Below are the code and all the weights of a small trained network. Each question names an input and a class and asks about switching units off, where a switched-off unit gives its printed mean instead of its output.

import numpy as np


def w(rows, s, z=0):
    codes = np.array(rows[::2]) - 128.0
    scale = np.full(codes.shape[1], s)
    scale[-1] = z or s
    return codes * scale


def norm(h):
    return h / np.sqrt((h * h).mean(-1, keepdims=True) + 1e-5)


def f(y):
    return y / 2 * (1 + np.tanh(0.7978845608 * (y + 0.044715 * y**3)))


def log_softmax(a):
    a = a - a.max(-1, keepdims=True)
    return a - np.log(np.exp(a).sum(-1, keepdims=True))


def net(x, mask):
    res = np.array(x, float).reshape(1, 6) / 4 @ E
    u = 0
    for l in range(3):
        y = f(norm(res) @ A[l][:, :-1].T + A[l][:, -1])
        res = res + np.where(mask[u : u + 6], y, B[l][:, -1]) @ B[l][:, :-1]
        u += 6
    return log_softmax(norm(res)[-1] @ U[:, :-1].T + U[:, -1])


A, B = {}, {}
E = w([
[95,136,120,121,73,79,133,172,159],'x0',
[165,137,59,112,255,148,138,69,90],'x1',
[93,144,66,31,59,57,150,196,78],'x2',
[163,171,115,197,133,169,121,97,104],'x3',
[110,187,78,136,102,55,147,101,132],'x4',
[133,83,178,165,90,144,146,89,161],'x5',
],0.0078)
A[0] = w([
[130,206,45,111,151,115,138,122,125,69],'0.n1',
[147,102,147,121,128,136,133,145,137,65],'0.n2',
[134,133,85,122,102,114,136,137,149,160],'0.n3',
[111,161,87,121,139,113,118,112,103,23],'0.n4',
[107,116,118,81,86,109,140,172,136,67],'0.n5',
[166,110,151,98,251,185,157,111,135,4],'0.n6',
],0.011,0.0035)
B[0] = w([
[168,218,2,172,166,112,213,143,196,240],'0.n1',
[159,157,91,121,134,98,125,150,148,131],'0.n2',
[141,144,138,62,144,141,163,155,130,174],'0.n3',
[135,180,121,150,127,139,110,97,107,161],'0.n4',
[65,86,165,85,83,15,76,169,158,221],'0.n5',
[91,21,129,104,148,148,106,68,104,255],'0.n6',
],0.0091,0.0061)
A[1] = w([
[165,72,178,124,254,152,94,94,77,45],'1.n1',
[123,130,130,161,179,131,119,106,111,11],'1.n2',
[152,215,41,164,202,78,152,138,98,53],'1.n3',
[77,149,121,116,117,69,104,194,151,38],'1.n4',
[169,169,184,226,55,167,118,105,176,3],'1.n5',
[112,40,115,133,210,156,127,167,127,147],'1.n6',
],0.0075,0.0021)
B[1] = w([
[137,93,152,40,178,176,33,60,173,233],'1.n1',
[131,132,161,132,129,118,79,164,92,136],'1.n2',
[206,186,81,124,83,125,143,111,130,253],'1.n3',
[118,105,123,118,71,200,109,108,75,221],'1.n4',
[126,107,159,173,175,142,254,168,94,187],'1.n5',
[177,145,94,147,123,171,70,70,128,207],'1.n6',
],0.0091,0.0053)
A[2] = w([
[122,96,131,166,178,121,57,77,118,106],'2.n1',
[79,126,161,65,52,71,109,170,112,1],'2.n2',
[168,254,59,125,176,118,145,138,133,67],'2.n3',
[131,104,80,110,101,95,149,121,121,222],'2.n4',
[95,118,178,228,122,150,179,128,124,14],'2.n5',
[152,59,197,159,160,193,196,121,77,252],'2.n6',
],0.0086,0.0025)
B[2] = w([
[109,88,98,124,86,170,36,107,87,197],'2.n1',
[59,90,225,101,126,187,125,194,79,254],'2.n2',
[227,254,125,84,66,82,208,73,68,247],'2.n3',
[102,199,125,123,93,206,95,144,141,195],'2.n4',
[148,158,121,180,165,107,172,176,108,172],'2.n5',
[118,128,84,157,176,40,124,135,197,236],'2.n6',
],0.0094,0.0063)
U = w([
[118,114,169,240,163,74,191,177,190,5],'0',
[196,248,74,87,55,113,154,100,111,175],'1',
[136,51,122,123,161,171,25,46,155,220],'2',
[16,111,207,71,36,135,106,220,119,93],'3',
],0.012,0.0018)

Each question gives the input, the list of numbers given to net, and the class t.
The units are the neurons (one row each of A and B). Each row of codes is followed by its name. A weight is (code - 128) times the scale printed after its matrix; where a second scale follows, it is the last column's (A, B and U).
mask holds one flag per neuron, layer by layer. A switched-off neuron (its flag False) gives its mean, the last column of its row in B, instead of its output. The means were averaged over made-up inputs and are rounded, as every weight is.
A unit's drop is (log p(t) with every unit on - log p(t) with that unit switched off) / (log p(t) with every unit on - log p(t) with every unit switched off).
The circuit of an input: a set's keep is (log p(t) with only the set's units on - log p(t) with every unit switched off) / (log p(t) with every unit on - log p(t) with every unit switched off). Starting from the 12 units with the biggest drops (on a tie, the unit counted first), units are removed one at a time, each time the one whose removal leaves the highest keep (on an exact tie, the one counted first), for as long as the keep stays at least 0.8.
units of the circuit, in order: the units of the circuit, biggest drop first
k most important neurons: the k neurons with the biggest drops, biggest first
k most important neurons of layer l: the k neurons of layer l with the biggest drops, biggest first
drop when u is switched off: that unit's drop, to one decimal
input [-2,8,8,0,-6,2], class 2: units of the circuit, in order -> (0.n6)
input [-8,2,5,-7,4,4], class 3: units of the circuit, in order -> (0.n5 2.n3)
input [-5,-8,7,8,-6,8], class 0: units of the circuit, in order -> (1.n5 2.n6)
input [8,1,8,0,3,-3], class 3: 4 most important neurons -> (0.n5 2.n2 1.n4 1.n6)
input [-5,-5,-7,6,5,-6], class 0: 2 most important neurons -> (1.n5 0.n1)
input [-4,-4,0,-3,-6,1], class 2: 2 most important neurons -> (0.n1 0.n5)
input [-6,-8,-4,5,-5,-6], class 0: 2 most important neurons -> (1.n5 0.n6)
input [-8,-6,8,8,-4,-6], class 3: 3 most important neurons -> (0.n5 0.n1 1.n6)
input [-2,4,5,-8,2,2], class 3: 2 most important neurons -> (0.n5 2.n2)
input [-6,2,3,-5,-4,-8], class 2: 2 most important neurons -> (0.n6 1.n1)
input [6,-1,-4,-6,-8,5], class 0: 2 most important neurons -> (0.n6 1.n1)
input [-3,-3,-4,4,-3,5], class 0: 2 most important neurons of layer 1 -> (1.n5 1.n4)
input [5,-1,1,3,-1,6], class 0: 2 most important neurons -> (1.n5 0.n6)
input [-2,1,4,-6,1,-1], class 3: units of the circuit, in order -> (0.n5)
input [-7,-7,2,3,-6,-1], class 0: drop when 0.n6 is switched off -> 0.5
input [1,-5,1,3,1,7], class 0: drop when 1.n5 is switched off -> 0.4
